[ 23  25   1  10  14 -29 -55  17 -31   7 -66 -12  25  36  12  32  20  46
  27  -2   5  15 -10 -37 -34 -29 -69 -54   7  13  10 -20  31] | 4
[ 10  -2  16  10   1  -1  -3  12 -20   4   2   1 -15   6  14  20  -1 -24
 -26 -34  22   3 -23   4  -5 -35  -6 -27 -35  48 -19  19 -14] | 0
[ 42  -7  45  19   7 -37 -17   0 -25  13 -19 -19   1 -22   3  33 -30   3
 -28 -15 -17  11 -57 -18 -33   1  33   5 -31  16 -42   9 -10] | 2
[ 40  -9  35  -8  -5 -14 -20  25 -22   0   4 -16 -23   7  23  21  10  -8
 -46 -21  -5  -5 -33 -13  -8 -27  26 -37 -14  39   1  19  21] | 8
[  6 -28  53  -2   5 -13 -22   8  26  15   9  10 -11   7 -10   0  -4  10
 -26 -29  -6 -23 -35  10 -12   4   6  13 -26   7   7  13  -9] | 4
[-16 -22 -17 -14   3 -20  -3 -29  37  11  24 -13  18 -20 -23   1  -1   2
 -20  -1   7  13  -7   6 -23  26  22  36  -8  18 -15  22  -9] | 4
[ 52  55 -17  41   8 -49 -19  66 -21  57 -24 -30  44  26   2   8 -21 -44
  22  22 -33  17 -31  18 -27 -10 -14 -55 -47 -37  33 -23  22] | 1
[ 26  13  48 -55 -68  27  14  51 -73  15   7   6   1  19 -21  49 -18  -9
   4   6  -2  -6 -31 -37 -29  41 -49 -47   2  -4  27   4  57] | 7
[ 18 -30  27  39  -7  -6   5   4   8  24  25  -3 -29 -17  19  -9 -11 -25
 -38 -14  -9  25 -14   7 -24 -11  10  24 -31  51  24  19   9] | 5
[ 27 -14  13 -37   0 -37  -7  13  11   0   0 -45  -3  15   9   3  21 -11
 -31  -6 -13 -10 -38 -37   0  -2  10 -27  -4   7   7  34  36] | 8
[ 18 -17  26 -21   3 -33  -6  27 -13  45  41 -21 -18  17   2 -37   2   4
 -28 -18   3   1 -27   7  13  15  16 -22 -30  -9   3   7   9] | 5
[ 20  15  -6   0  24 -49 -11 -26  24 -14 -15 -41  -4 -20  19  32  -5   5
 -28  -1 -32   2 -17   7 -27  45  18 -25 -10  16 -19  13  20] | 1
[ 31 -34  54  10 -22  25  17 -25 -16  -2  23   6  19  -7 -14  18 -31   5
   7 -18   2  -8 -22  20 -12 -16  17  49 -20 -30 -12  -7 -19] | 2
[ 30 -11  36 -16 -30 -10   4   3 -14 -15  -7 -30  26  16  14  58  -9   5
 -12 -24 -10  -7 -64 -38 -27  -9 -19 -13 -27  33 -36  20   0] | 6
[ 54  22  16  29  -1  32 -11  66 -92  85 -11 -20  15  25  -3   9 -24 -11
 -21 -36 -11 -21 -27 -22   9 -26 -14 -52  -9 -23  17 -36   3] | 3
[ 40  16  51 -11  -4 -18 -12 -26   5   6   2 -32 -20   4  16  24 -17  18
 -13 -24  -7  14 -10 -10 -40  11  -4  16 -40  27 -12  29  -7] | 5
[ 16  14  30 -58 -24 -11  -8   0 -21 -10 -16  -7 -18  -7  -2  12   2 -18
 -21 -13 -23 -32 -40 -17  -6  23  -3 -34 -28  19 -28  25   1] | 0
[ 43 -13  36  -9   2 -22  -1   0  -8  57   1 -10 -23   6  -8  -2 -49  23
 -21  -8 -22  -6 -26 -15  -8 -15  12  24 -38 -22  -3  -1 -17] | 5
[  5  18  53  20 -18 -11  21  39   1  15 -13  12   8  37   3  17 -10  -8
  11 -43  22   0 -27 -14  -9 -26 -23 -19 -17  27   8  52  -6] | 0
[ -8  19 -71  40   3  21 -52  96 -52  10  -8  15 -11  -8 -13  52 -65  -5
   7  40 -30  17 -55   3 -27   6 -73  14  12  -8  36 -50  63] | 7
[ 38  31 -16  15  -5  10 -14  34   1  49 -33  28  22  57  17  60 -52   5
  25   6  17 -46   9  41 -13 -71 -51 -14 -14  -1 -51 -29 -10] | 4
[ 12  -4  27  -6 -47   0  10  31  -8 -19  -3   1   3  -1   8  43 -16  -4
 -10 -13 -14 -14 -57 -20  -7 -13  -7  -9 -11  41  -1  23  14] | 6
[ 21  67 -75 -14  44 -51 -72  27 -19  28 -43   2  56  15  26  45  -1   7
   1  30 -24 -12  10  57 -72  12 -47 -46 -34  30 -66 -45  -2] | 4
[ 37 -20  40  -7 -15 -28  25  31 -68  12 -50  19  12   8 -45   4 -74  20
   9 -15 -19  15   1 -33 -23  16 -52 -29 -54 -55 -18 -15  47] | 7
[ 29   1  51 -19 -37  19  11 -23 -23  18 -20  -1   0  12 -11  30 -22  19
 -16 -32   0  -1  -8 -46 -34  12   2 -18 -11  17 -64  11  -6] | 3
[ 25 -30  -5  -1  23 -15 -44  -7  11 -16   2 -28 -16  -6  37   2  17 -28
 -47   8 -38  -8 -29  -3 -21  -4  17  -4 -13  25 -16   3  23] | 8
[  3  -8  30  -7 -13  13  -5 -17 -23 -48  -5 -21 -15   6   6  30  -2   5
  -6 -20  -1  20 -43  -4  -6  13  10   5 -10  24 -25  22  -2] | 7
[ 24 -23  -1 -14 -35  -8  13  -3 -12  13  32 -34  -2  -8   6   5 -33   7
 -14   1 -12  15  -9 -18 -17  24 -16  24  -9   6  11  21  45] | 5
[ 30   3  23  36   3  -2 -10   1  -7  25  -8 -10 -31  12   6  20  -8 -26
 -18 -27   3  24  13 -20 -14 -11 -45 -38   0  14  27  -4  61] | 3
[-29  -1 -45   1 -10  19 -12  69 -12  -8 -55  23  12 -11  -4   2   7 -18
  24  26  23 -15 -12 -63 -25   5 -74 -47  -2  35 -90 -36  26] | 2
[  4  86   0   1 -30  10  -8  50   2  18  17  14   5  11 -54  63 -98  10
  50 -11  50  37  14 -10 -53   1 -53  31 -53 -11 -11  29  -2] | 0
[ 34 -12  29  -7   9 -24 -30 -11  -7   0   4 -12 -29 -41  -4  14  16 -46
 -32   6 -29   2 -48   7 -19   1   9  -4 -33  11  25 -18  19] | 2
[ 46  60  16  46  22 -14 -19  68 -15  84 -37 -16  14  54 -36  39 -32 -20
  48 -20  35  -6 -33 -22   0 -47 -76 -39 -14 -42  24 -22  22] | 4
[ 23 -29  23   2 -30   9 -13 -22 -34   5  -7  -7  33 -20   6  24  -6   1
 -25  -5 -23  -5 -22 -12 -51  28   3   7  -8  35 -29   4   5] | 4
[ 36  55  -8 -16  70 -25 -57 -11 -28 114  -4 -69  35  25   5 -17  24 -19
 -26   6 -24  20  15 -36 -42  49  19 -41 -22 -37 -13 -22 -42] | 3
[ 36 -26  46 -26   4 -32 -24  20 -58  33  17  11 -27  -4 -11  43 -19  -9
 -65  -5 -23  21 -58  -2 -49  22   9 -31 -44  15  -1 -16  14] | 7
[ 46   2  49  15  -8 -12  -1  -5 -28  24 -19 -20 -25   7  29  -5  14 -12
 -16 -21 -12   1 -32  -7   0 -25  11 -29 -23  36  -7   9  -7] | 5
[ 13 -38  31  16  36 -39 -13 -25  23   8  -1  -3  14  11  29  37  24 -11
 -36 -11 -26  -1 -37  -8 -44   3 -27 -12 -11  34 -11  -3   7] | 6
[  5  -8   7  12  -3  -6  14 -10  16  -9  20  -9  14 -32  19  48 -18   9
 -46 -14  -9  11   7  13 -64  44  21   2 -25  61 -22  20  -5] | 1
[ 16  -5  37 -39 -40 -29   9   8   1  -7 -18   4 -18  22  13  27  -1  -6
 -19 -17   2  -4 -37 -28  -6 -39 -10 -32 -26  44   3  49  13] | 0
[ 20  42  -2  -1 -26  23 -41  79 -47  65  62  -7  62  63  19  22 -31  40
  27  28   2  -7  -6  35 -32  28  17 -32   3 -57   6 -32 -14] | 1
[ 12  39  49  -9 -36   0   1 -15 -12  45 -35  57  50  25 -29  37 -25  44
  52  17   6  -6  28  -2 -72  33 -20  -8  19 -10 -55  -7  -8] | 4
[ 14   7  48   8  -4 -13  42 -17   8  26 -25  -9  -6   7  -3  31  -3 -26
 -13 -39  15  -7 -28 -38  -5 -12  -1 -11   1  39 -13  59 -14] | 0
[ 17  16   5 -28 -52  14  20   9   0 -13  17 -21  24  -7 -10  44 -34  25
   2   1  -7  -3  -9  -3 -31  21   9   7 -20   3   9  17   2] | 1
[ 33  13  17   1 -19  31   0  17 -34  42   4   3  -8  19  14  53 -22   3
 -33 -28  -1 -22  -7   0 -17 -14 -16 -26  12  29  -9  -8  13] | 3
[ -1  33  -4  47   5  28 -59  45  16  11 -34 -19 -41  20  15   5  -4 -13
  17   4 -39 -10 -40 -36  13  -6 -49   2  43  -7  63  -8  51] | 3
[-11 -35  -4  24  -3  -2 -19 -33  15 -20   2   1  16 -13  -3  -2  24 -16
  -8  -8  12  29 -14  10 -33  -3   1  11 -20  45 -37   0  -6] | 4
[  6 -18 -14 -70 -30 -38  21 -44  21 -22  59 -18  26  15  -4  13  -2 -22
 -12  -6   9   9  -2  50 -11  10  -6   6 -31  -5  -7  39  26] | 0
[ 42 -31  69 -20 -23 -13  -4   5  15  16   7 -20 -12  22   8   5 -11   2
 -33 -11 -23  -7 -42 -38 -12 -32  51  16 -25   0  16  45  -8] | 8
[  3  82  -1  25 -27  19   3 107  17  65  -7  38  16  26 -19  27 -77   1
  42   3  22  -2   4   3 -57  -7 -50  30 -54  24 -29  11 -33] | 5
[ 15 -12  21  -1 -18  11 -27  18 -30   7  24 -27   8   7  17  32  -7  10
 -15  -3  -7   5 -49 -38 -11  -1   6  -7  -3  15   2   1  -1] | 6
[-12  -1  -4  16   6 -50  13   3  27  -5  -8 -14  48  10  16  32  -3  32
  -7 -12 -13  19 -40  -8 -23  -8  19  22   4  45  -9  44 -20] | 6
[  9  10  27  17  17   3   6 -18  -9  -8 -35 -10   0 -38  -9  30  19  23
 -18 -22 -16  -3 -24 -25 -37  27  13 -22  -7  37  -3  -7 -25] | 1
[ 29 -13  27 -30  -7 -42  -8  -1  14  -2 -11 -17   5   1   6  27  -9   5
 -19  -1  -7   7 -34 -13 -25 -24   7   5 -41  14 -10  18  -1] | 2
[ 38 -24  63 -39   1 -38 -27 -28  11  36   2 -24  15  22 -17  11  -7  13
 -22 -17 -12  -3 -31 -24 -42  16   2   3 -50 -21 -15  12 -12] | 4
[ -39  -12   15   11    8   46  -27   50  -22   35   -7   40   32   10
   33 -100   -6   65   16   13  -21  -19   77  -10  -28   50    8   17
  -20   -8  -27  -14  -57] | 5
[ 20 -21  38 -41   8 -22 -13   1 -13   3   1  -3 -32  25   5  44   9   7
 -37  -8 -17  -5 -59   4  -5 -11  -5 -19  -9  11  32   4  13] | 7
[ 25 -12   1  28  71 -58 -10   9 -18  18  12   4  36  21   0  -1  47 -12
 -25 -33 -12 -17 -49  75 -12   2   2 -45   9 -11 -23 -30  18] | 8
[ 58  34  24  59  20 -55 -44  53 -32  33 -49  38 -43  37  -9  -9 -59  -1
  44  -1 -17   4 -28  41   3 -40 -66 -53 -44 -54 -30 -61  59] | 5
[ 10  20  36   8  -3  -7  -9  18  27  14   4  10  28  13 -18  50 -50  38
   1 -32  -2 -23 -24  29 -45  16 -13  52 -20   7 -10  27 -18] | 4
[ 29  32  31  26   6  24 -21  50 -64  45  -4  13   3 -17   6  21 -25 -17
 -12 -11  -1  -6  25 -18 -34  18 -20 -47 -40  17  -4 -31  -5] | 6
